Each row has a name. After each piece below comes the name of the row it's from, unless a question asks for something else. Each question is about the rows just above it. Some pieces are copies with a little noise.

[ 42 -25 -11 -52   2  -9  12   4   0  -9  42 -15  -8   9  -6] : z292
[ 42  -1 -11 -52   2  -9  12 -12   0  -9  42 -15  -8   9  -6] : z276
[ 25   1 -36 -10 -27 -34 -34 -34 -22 -14  -7  19  10  10 -27] : z290
[ 12 -27  -5  49 -16 -21 -24 -10   3 -16  14 -25  14  -6   6] : z187
[ 36 -33   9 -41 -10  11  -1  -2   3 -15  10  32  23  -9  -6] : z657
[ 15   0  13 -42 -41   2  15  12 -25 -11   7  30  16  17  11] : z234
[  7  -9  -1 -82  39 -32 -27 -12  19   7  -9 -22  -8  -2 -14] : z739
[-17  19  16   7   1 -37  26  29 -24 -16 -15   5  10 -17  25] : z559
[-13  22   9  -5 -37  10  20  22 -40 -13 -13   8  12   0  44] : z583
which: [-18  19  16   7   1 -37  26  29 -24 -16 -15   5  10 -17  25] : z559
Shared by z234 and z739: : [7]
The row with [ 36 -33   9 -41 -10  11  -1  -2   3 -15  10  32  23  -9  -6] is : z657
Which value is in both z583 and z290? : [10]

[  7  15 -23 -15  13 -15  -6  21  -6  16  -8   2   3   7   8  -6  19  22
  -2  -9  17  18 -16   4 -13   6 -16  16   2  -1  -8  -9] = z619
[ 41 -30   1  29   5  16 -12 -11   8 -23  13 -15 -15 -34   3   6 -10  10
  26  -9 -31 -12   6 -14  12  -7 -15 -18  -3  29  -9  -7] = z41
[ -3 -11  22  13  34  -2  12  -7  25   0 -35  15  15  28  22   8  18 -18
 -15  31  11 -15 -14 -20  -3   4  33 -25  22   9  -7 -12] = z139
[ 31 -25  -1  23 -11  13 -10  -6   3 -22  13 -13  -9 -27   3   0  -7   7
  18   2 -16  -8   2  -6   3   1  -8  -6  -6  28 -11 -12] = z93
[-37  14 -47 -41 -77 -27  -5  36 -35  36  11   4   3  20  -4 -20  18  31
 -32  -5  55  36 -14  37 -32  17 -25  44 -16 -25   4  -7] = z929
[-68  62  20 -47  12 -36  14  11   8  41 -40  16   9  66   4   1  20 -24
 -45   8  52   6   1  16  -9  12  31  13  20 -60  22  11] = z444
[-21  55  -1 -19 -12  -1  -6 -23 -24  19  32 -11 -32 -22 -33 -18 -43  -8
   8 -51 -22 -17  36  29  28 -24  -3   2 -26 -71   5  30] = z327
[ 37   0 -35  -6 -53 -23 -18  38   5  17  -4 -18  -3 -12   3   4  22  38
  21 -27  -7  25 -30   1 -18   7 -44  15  10  18 -22 -14] = z467
[-21   2  19   0  23 -11   9   3  20   1 -34  12  12  45  22   9  24 -13
 -21  31  27  -2 -16 -12 -11  16  26  -5  20   6  -5 -15] = z105
[ 17 -30 -10  27 -10  19  -3 -16 -16 -25  23   1  -9 -28   4 -11 -15   2
   5  14   5  -1  15   2   4   5   5   5 -21  21   0 -12] = z39
which: [-22   2  19   0  22 -12  10   4  19   0 -34  12  12  45  22   8  24 -13
 -20  31  27  -3 -16 -12 -11  16  27  -6  21   6  -6 -15] : z105
Where do [-21   2  19   0  23 -11   9   3  20   1 -34  12  12  45  22   9  24 -13
 -21  31  27  -2 -16 -12 -11  16  26  -5  20   6  -5 -15] appear? : z105
The row with [ -3 -11  22  13  34  -2  12  -7  25   0 -35  15  15  28  22   8  18 -18
 -15  31  11 -15 -14 -20  -3   4  33 -25  22   9  -7 -12] is : z139
which: [ 31 -25  -1  23 -11  13 -10  -6   3 -22  13 -13  -9 -27   3   0  -7   7
  18   2 -16  -8   2  -6   3   1  -8  -6  -6  28 -11 -12] : z93

[  0 -38 -38 -53 -22 -52] -> z189
[ 18 -41 -79 -26 -58   1] -> z198
[ -5 -14 -44 -26  -5 -43] -> z102
[  1 -44   0 -37 -37 -10] -> z980
[-31 -47 -74 -37 -19 -19] -> z412
[ -5 -49 -56 -52 -32 -29] -> z705
Which value is in both z980 and z198? : [1]
which: [ -5 -49 -56 -52 -32 -29] : z705

[ 49 -41  12 -15  -9  12 -40   6  30 -12  -9  -5   8] : z137
[-13 -12  12   6 -24 -49   6  58  42 -41  -2   3 -21] : z415
[-13 -58 -15   3 -19 -20  19 -12  74 -17  -2 -42   9] : z854
which: [-14 -58 -16   3 -19 -21  19 -12  75 -18  -3 -42   8] : z854
which: [ 49 -41  13 -15  -9  11 -39   5  30 -12  -9  -5   8] : z137
The row with [ 49 -41  12 -15  -9  12 -40   6  30 -12  -9  -5   8] is : z137
which: [-12 -12  12   6 -23 -51   8  60  41 -42  -1   2 -22] : z415
The row with [-13 -12  12   6 -24 -49   6  58  42 -41  -2   3 -21] is : z415

[-69  25 -35  17] : z740
[-34 -26   2 -37] : z478
[-69  13 -37 -39] : z540
[-69  13 -37   4] : z78
[-47 -13 -38 -23] : z818
which: [-46 -13 -37 -23] : z818
which: [-69  13 -37   4] : z78
The one value in z478 and z78: : [-37]
Where do [-47 -13 -38 -23] appear? : z818

[ 18 -11  -4  17  24  -7  37 -21 -13  64]  z217
[ 5 -6 -7  5 -3 -2 -5 23 -5 23]  z629
[  5  -6   4   5  -3  -2  -5 -12  -6  23]  z624
[ 22   2   6   2  -7 -13  -4 -14  -2  26]  z861
Which value is in both z629 and z217? : [-7]
Which value is in both z217 and z629? : [-7]
Where do [ 18 -11  -4  17  24  -7  37 -21 -13  64] appear? : z217

[ 30   4  -6 -14 -11  11 -15  26 -14   6  35 -12  27  -5 -15  42  29 -41
  36  -1   3 -10  19   9   4   2   7  73  15   1 -10  -7   4  -8   1  -2
  11   6  -3 -11   6  -7  10   2  -7  -2   0  -2  -9  16 -23  -2  -5 -14
   3   0  -4]  z870
[ 30   4  -6  13 -11  11 -15  26 -14   6  35 -12  27  -5  19  42  29 -41
  36  -1  -3 -10  -3   9   4   2   7  73  15 -11  27   1  -4  21   0 -10
  -7 -15   0  11  13  -8 -32  19 -21  17 -11  -3 -56 -28   9  -8  17   8
 -19   2 -13]  z741
[ 30   4  -6  -6 -11  11 -15  26 -14   6  35 -12  27  -5  19  42  29 -41
  36  -1   3 -10  19   9   4   2  20  73  15 -11  27   1  -4  21   0   5
  -7 -15  -2  11   0  -1 -32   0 -21  17 -11  -3 -56 -28   9  -8  17   8
 -19   2 -13]  z451
which: [ 30   4  -6  13 -11  11 -15  26 -14   6  35 -12  27  -5  19  42  29 -41
  36  -1  -3 -10  -3   9   4   2   7  73  15 -11  27   1  -4  21   0 -10
  -7 -15   0  11  13  -8 -32  19 -21  17 -11  -3 -56 -28   9  -8  17   8
 -19   2 -13] : z741
[ 30   4  -6  -6 -11  11 -15  26 -14   6  35 -12  27  -5  19  42  29 -41
  36  -1   3 -10  19   9   4   2  20  73  15 -11  27   1  -4  21   0   5
  -7 -15  -2  11   0  -1 -32   0 -21  17 -11  -3 -56 -28   9  -8  17   8
 -19   2 -13] is in which row? : z451
which: [ 29   4  -6  -6 -11  12 -13  27 -15   5  35 -12  26  -5  19  41  30 -41
  36   0   1 -10  20  10   5   3  19  73  15 -12  27   1  -4  20   1   6
  -7 -15  -2  10   0  -2 -32   0 -21  17 -12  -4 -57 -28   8  -6  18   9
 -18   2 -13] : z451
which: [ 30   3  -6  14 -11  11 -15  26 -14   6  35 -12  27  -5  18  42  28 -41
  37   0  -3 -11  -4   9   4   2   8  73  15 -10  26   1  -4  20   0 -10
  -6 -15   0  10  15  -8 -33  17 -21  18 -11  -4 -57 -28   9  -7  16   7
 -18   1 -12] : z741
which: [ 27   5  -7 -13 -10  11 -16  28 -17   4  35 -12  27  -5 -14  44  27 -40
  35  -3   1 -10  16   9   4   1   7  73  15   2 -10  -7   2 -10  -1  -1
   9   7  -3 -10   5  -8   9   3  -5  -1  -1  -4  -8  15 -22  -2  -8 -15
   3  -1  -3] : z870

[-11 -12 -25 -22  14  -5  11  -4 -10  10  17  -1   4 -10  16   5   7 -21
  11 -18  11  46 -14  13  -2  55 -39 -15 -24  -8 -13  12]  z662
[-10   7  27   4 -25   0  25   5  -6   9  48 -40  16   1 -22   2 -22   9
   8  -7 -54  23 -11 -61 -12   4  19 -38   8 -25 -10  -1]  z736
[-12  37  27  -4 -25 -18  12  12 -16   7  -1 -40  18 -27 -14 -30 -11  -7
   2  -6  24 -40  33  18  21  11  25  -2   9   3  -2  11]  z840
[-10   7  27   4 -25   0  25   5  -6   9  48 -40  16   1 -22   2 -22   9
  -7  16  -2 -48  25  45  17  13   4 -12 -11   0 -11  29]  z472
The row with [-10   7  27   4 -25   0  25   5  -6   9  48 -40  16   1 -22   2 -22   9
  -7  16  -2 -48  25  45  17  13   4 -12 -11   0 -11  29] is : z472
[-10   7  27   4 -25   0  25   5  -6   9  48 -40  16   1 -22   2 -22   9
   8  -7 -54  23 -11 -61 -12   4  19 -38   8 -25 -10  -1] is in which row? : z736
which: [-12 -11 -23 -24  13  -6  12  -3  -9  10  17  -1   4 -11  15   5   8 -19
  10 -18   9  46 -13  12  -4  56 -40 -12 -25  -9 -11  14] : z662
Where do [-12  37  27  -4 -25 -18  12  12 -16   7  -1 -40  18 -27 -14 -30 -11  -7
   2  -6  24 -40  33  18  21  11  25  -2   9   3  -2  11] appear? : z840
which: [-13  37  27  -4 -25 -18  11  13 -17   7  -2 -40  18 -26 -12 -30 -11  -7
   2  -5  23 -40  33  18  22  12  25  -2   9   3  -2  11] : z840
which: [-11   7  27   4 -25   0  24   5  -6   9  47 -40  15   2 -22   1 -21  10
   7  -7 -55  22 -11 -60 -12   4  19 -38   7 -24 -10  -1] : z736

[  1 -24 -17  -1 -37  -5] : z769
[  1 -24 -17  -7 -15  14] : z541
[16 56  8 10 -5 -5] : z904
[ -4 -18 -17  14  55  -2] : z241
[16 -4 56 10 -5 23] : z881
which: [  1 -26 -16  -9 -15  13] : z541
which: [16 56  9 12 -3 -6] : z904
Shared by z241 and z769: : [-17]
which: [ -3 -18 -15  14  54  -4] : z241
Shared by z881 and z769: : [-5]
Shared by z769 and z881: : [-5]
The one value in z769 and z904: : [-5]

[ 63 -16 -38  44 -18 -56] -> z3
[-37   6  14  45 -16 -31] -> z889
[ 44 -16 -38  44 -18  52] -> z433
The one value in z433 and z889: : [-16]
which: [ 46 -16 -38  45 -18  51] : z433

[ 16 -14 -25  45  49   8 -17  -4 -87   7] : z251
[ 18 -33 -21  11   1  18 -20   9  43  12] : z72
[ 18 -33 -21  11 -21  18 -33  24  33  13] : z639
which: [ 16 -14 -25  45  49   8 -16  -3 -86   8] : z251
which: [ 18 -33 -21  11 -21  18 -33  24  33  13] : z639

[ 31  -9   2  19  67 -24 -72 -10  -8  18] -> z776
[-21 -68 -47   8  22 -39 -39 -28  14  18] -> z499
[ 10  17  21 -64  24 -24  82 -10   6 -10] -> z567
[-37 -46  18  26   7 -27  11   4  28 -17] -> z446
[-37 -64 -40  69 -48  15 -26  82  -9 -40] -> z74
[ 18  54  58 -60  -8  34  81 -20  18 -13] -> z342
[ -6  23  17  -4  -7   4  13  18 -25  19] -> z141
Which value is in both z499 and z446? : [18]
which: [-21 -68 -47   7  22 -39 -40 -29  15  18] : z499
Shared by z342 and z446: : [18]
Which value is in both z74 and z776? : [-9]
Which value is in both z141 and z499? : [18]
which: [ 31  -9   2  19  66 -24 -72 -11  -8  18] : z776
The one value in z342 and z141: : [18]

[-20  -1 -32  81 -20] : z549
[-20  18  13   5  22] : z408
[ 80 -19 -74  71 -20] : z873
[ 80 -73 -74  71 -76] : z848
which: [-20  18  13   5  22] : z408
which: [ 79 -21 -74  72 -19] : z873
The one value in z873 and z549: : [-20]
which: [-20  -2 -33  80 -21] : z549
Which value is in both z408 and z549? : [-20]

[-48  27  54  69] -> z876
[ 68 -10  55  27] -> z641
[ 69  54 -78  78] -> z20
which: [-48  27  54  68] : z876
which: [ 67 -11  54  27] : z641
Shared by z641 and z876: : [27]
which: [ 69  54 -78  78] : z20

[ 22 -36 -17 -32  72  45  14  21  15] : z918
[ 18  72 -23 -35  72   6  11  16  13] : z110
[ 73 -21  -3  46 -70  23   9  -5 -26] : z828
[-25  32   4  31 -50 -10  36  35 -22] : z780
[ 11 -35  -5  32 -45  51 -36 -16   6] : z671
[ 17 -35 -30 -36  57  26  11   8   8] : z463
[ 26 -16  -9 -23  64  41  18  31  17] : z381
[-23  12  23  10   5 -43  22 -43 -20] : z970
[ 24 -11 -29 -30  40   6  15   7   5] : z419
[ 27  -1 -28 -27  34   1  17   7   4] : z636
which: [ 26 -16  -9 -23  64  41  18  31  17] : z381
which: [ 18  72 -22 -36  71   7  10  15  13] : z110
which: [ 18 -35 -30 -35  57  24  12   9   8] : z463
Which value is in both z918 and z110? : [72]

